Here is a tiny trained network, its code and every weight. The questions are about switching its units off for an input and a target symbol, where a switched-off unit gives its printed mean instead of its output.

import numpy as np


def w(rows, s, z=0):
    codes = np.array(rows[::2]) - 128.0
    scale = np.full(codes.shape[1], s)
    scale[-1] = z or s
    return codes * scale


def norm(h):
    return h / np.sqrt((h * h).mean(-1, keepdims=True) + 1e-5)


def f(y):
    return np.maximum(y, 0)


def softmax(a):
    e = np.exp(a - a.max(-1, keepdims=True))
    return e / e.sum(-1, keepdims=True)


def log_softmax(a):
    a = a - a.max(-1, keepdims=True)
    return a - np.log(np.exp(a).sum(-1, keepdims=True))


def net(x, mask):
    ids = ['βγδεζηθλμξπστφψω'.index(c) for c in x.split()]
    T = len(ids)
    res = E[ids] + P[:T]
    q, k, v = (norm(res) @ M[0].T for M in (Q, K, V))
    z = softmax(np.where(np.tri(T) > 0, q @ k.T / 2**0.5, -1e9)) @ v
    res = res + np.where(mask[0], z, O[0][:, -1]) @ O[0][:, :-1]
    y = f(norm(res) @ A[0][:, :-1].T + A[0][:, -1])
    res = res + np.where(mask[1:9], y, B[0][:, -1]) @ B[0][:, :-1]
    return log_softmax(norm(res)[-1] @ U[:, :-1].T + U[:, -1])


Q, K, V, O, A, B = {}, {}, {}, {}, {}, {}
E = w([
[167,137,95,126],'β',
[44,122,50,141],'γ',
[109,199,128,106],'δ',
[52,97,179,102],'ε',
[155,133,156,123],'ζ',
[108,142,192,254],'η',
[82,97,68,102],'θ',
[169,137,127,127],'λ',
[136,133,113,90],'μ',
[144,133,71,117],'ξ',
[142,130,77,118],'π',
[143,128,156,119],'σ',
[147,133,77,118],'τ',
[134,90,101,173],'φ',
[168,135,122,126],'ψ',
[139,72,149,107],'ω',
],0.019)
P = w([
[254,219,129,219],'0',
[215,191,136,197],'1',
[188,178,140,189],'2',
[170,168,142,187],'3',
[155,158,158,190],'4',
[147,146,147,184],'5',
[133,135,143,182],'6',
[122,127,159,188],'7',
[120,127,160,179],'8',
[127,135,154,182],'9',
[116,131,158,182],'10',
[130,135,152,190],'11',
[129,131,149,189],'12',
[119,129,140,187],'13',
],0.0039)
Q[0] = w([
[77,229,90,90],'head 0',
[200,254,43,229],'head 0',
],0.008)
K[0] = w([
[137,254,179,91],'head 0',
[4,121,205,33],'head 0',
],0.0044)
V[0] = w([
[123,55,131,255],'head 0',
[94,169,123,200],'head 0',
],0.0052)
O[0] = w([
[137,16,132,254,255],'head 0',
[33,190,110,213,87],'head 0',
],0.0095,0.00096)
A[0] = w([
[143,171,145,153,236],'neuron 0',
[162,10,204,196,81],'neuron 1',
[161,143,64,160,120],'neuron 2',
[117,103,79,183,158],'neuron 3',
[156,94,122,18,198],'neuron 4',
[97,203,204,102,173],'neuron 5',
[64,115,97,128,199],'neuron 6',
[111,78,121,103,252],'neuron 7',
],0.012,0.0023)
B[0] = w([
[2,168,109,156,159],'neuron 0',
[141,68,69,60,255],'neuron 1',
[103,57,180,21,179],'neuron 2',
[131,24,92,159,185],'neuron 3',
[168,241,68,213,178],'neuron 4',
[138,75,140,141,153],'neuron 5',
[154,99,135,2,174],'neuron 6',
[208,158,231,179,182],'neuron 7',
],0.0065,0.0098)
U = w([
[117,138,111,128,52],'β',
[122,133,142,143,40],'γ',
[119,125,130,129,98],'δ',
[13,88,72,103,131],'ε',
[154,146,210,150,103],'ζ',
[102,100,238,57,148],'η',
[111,133,113,133,118],'θ',
[119,142,112,125,42],'λ',
[113,119,177,156,109],'μ',
[96,106,133,206,192],'ξ',
[70,188,127,102,254],'π',
[167,197,70,152,181],'σ',
[137,161,176,100,82],'τ',
[147,173,182,62,70],'φ',
[123,108,132,135,124],'ψ',
[251,96,124,120,163],'ω',
],0.014,0.0061)

Each question gives the input, a string of symbols that net reads in full, and the target symbol t.
The units are the heads (2 rows each of Q, K, V and O) and the neurons (one row each of A and B). Each row of codes is followed by its name. A weight is (code - 128) times the scale printed after its matrix; where a second scale follows, it is the last column's (O, A, B and U).
mask holds one flag per unit, heads first, then neurons. A switched-off unit (its flag False) gives its mean, the last column of its rows in O or B, instead of its output. The means were averaged over made-up inputs and are rounded, as every weight is.
A unit's drop is (log p(t) with every unit on - log p(t) with that unit switched off) / (log p(t) with every unit on - log p(t) with every unit switched off).
The circuit of an input: a set's keep is (log p(t) with only the set's units on - log p(t) with every unit switched off) / (log p(t) with every unit on - log p(t) with every unit switched off). Starting from all 9 units, units are removed one at a time, each time the one whose removal leaves the highest keep (on an exact tie, the one counted first), for as long as the keep stays at least 0.8.
circuit, biggest first: the units of the circuit, biggest drop first
most important unit: the unit with the biggest drop
k most important neurons: the k neurons with the biggest drops, biggest first
drop when u is switched off: that unit's drop, to one decimal
input ω ψ γ δ ω ω μ μ π, target σ: circuit, biggest first -> head 0; neuron 4
input μ ψ δ β, target π: circuit, biggest first -> head 0; neuron 0
input ω μ ξ, target σ: circuit, biggest first -> head 0; neuron 4; neuron 1
input ψ σ θ γ ψ, target ε: circuit, biggest first -> neuron 7; neuron 0; head 0
input ψ μ ψ ζ, target σ: circuit, biggest first -> head 0; neuron 4; neuron 2; neuron 0
input γ ε ω θ η η δ γ ψ π λ, target ε: circuit, biggest first -> neuron 0; neuron 7; head 0
input ζ ω ω σ ω τ τ θ, target ω: circuit, biggest first -> neuron 7; head 0; neuron 0; neuron 4
input η δ η γ π η ψ π μ γ λ, target ε: circuit, biggest first -> neuron 0; head 0
input ε ε ψ, target η: most important unit -> neuron 2
input γ ω μ γ γ ζ, target ε: circuit, biggest first -> neuron 0; neuron 7; head 0
input ε β ζ λ, target η: circuit, biggest first -> neuron 2; neuron 4; neuron 0; head 0
input ψ δ ψ, target π: circuit, biggest first -> head 0; neuron 0
input γ ψ ψ, target ε: 3 most important neurons -> neuron 0; neuron 7; neuron 2
input γ ω π μ λ δ μ λ π λ, target σ: most important unit -> head 0
input δ τ θ θ ω μ ζ, target σ: 3 most important neurons -> neuron 4; neuron 2; neuron 0
input γ ε λ, target η: 4 most important neurons -> neuron 2; neuron 4; neuron 0; neuron 1
input β β ψ π γ ψ τ, target ε: drop when head 0 is switched off -> 0.5
input γ π γ ψ β, target ε: drop when neuron 2 is switched off -> 0.2
input τ ξ ζ ω τ γ τ γ γ ξ λ τ, target ε: drop when neuron 1 is switched off -> 0.0
input τ δ γ β, target ε: drop when neuron 6 is switched off -> 0.1
input ω ω ω ζ ζ λ ω θ, target ω: most important unit -> neuron 7
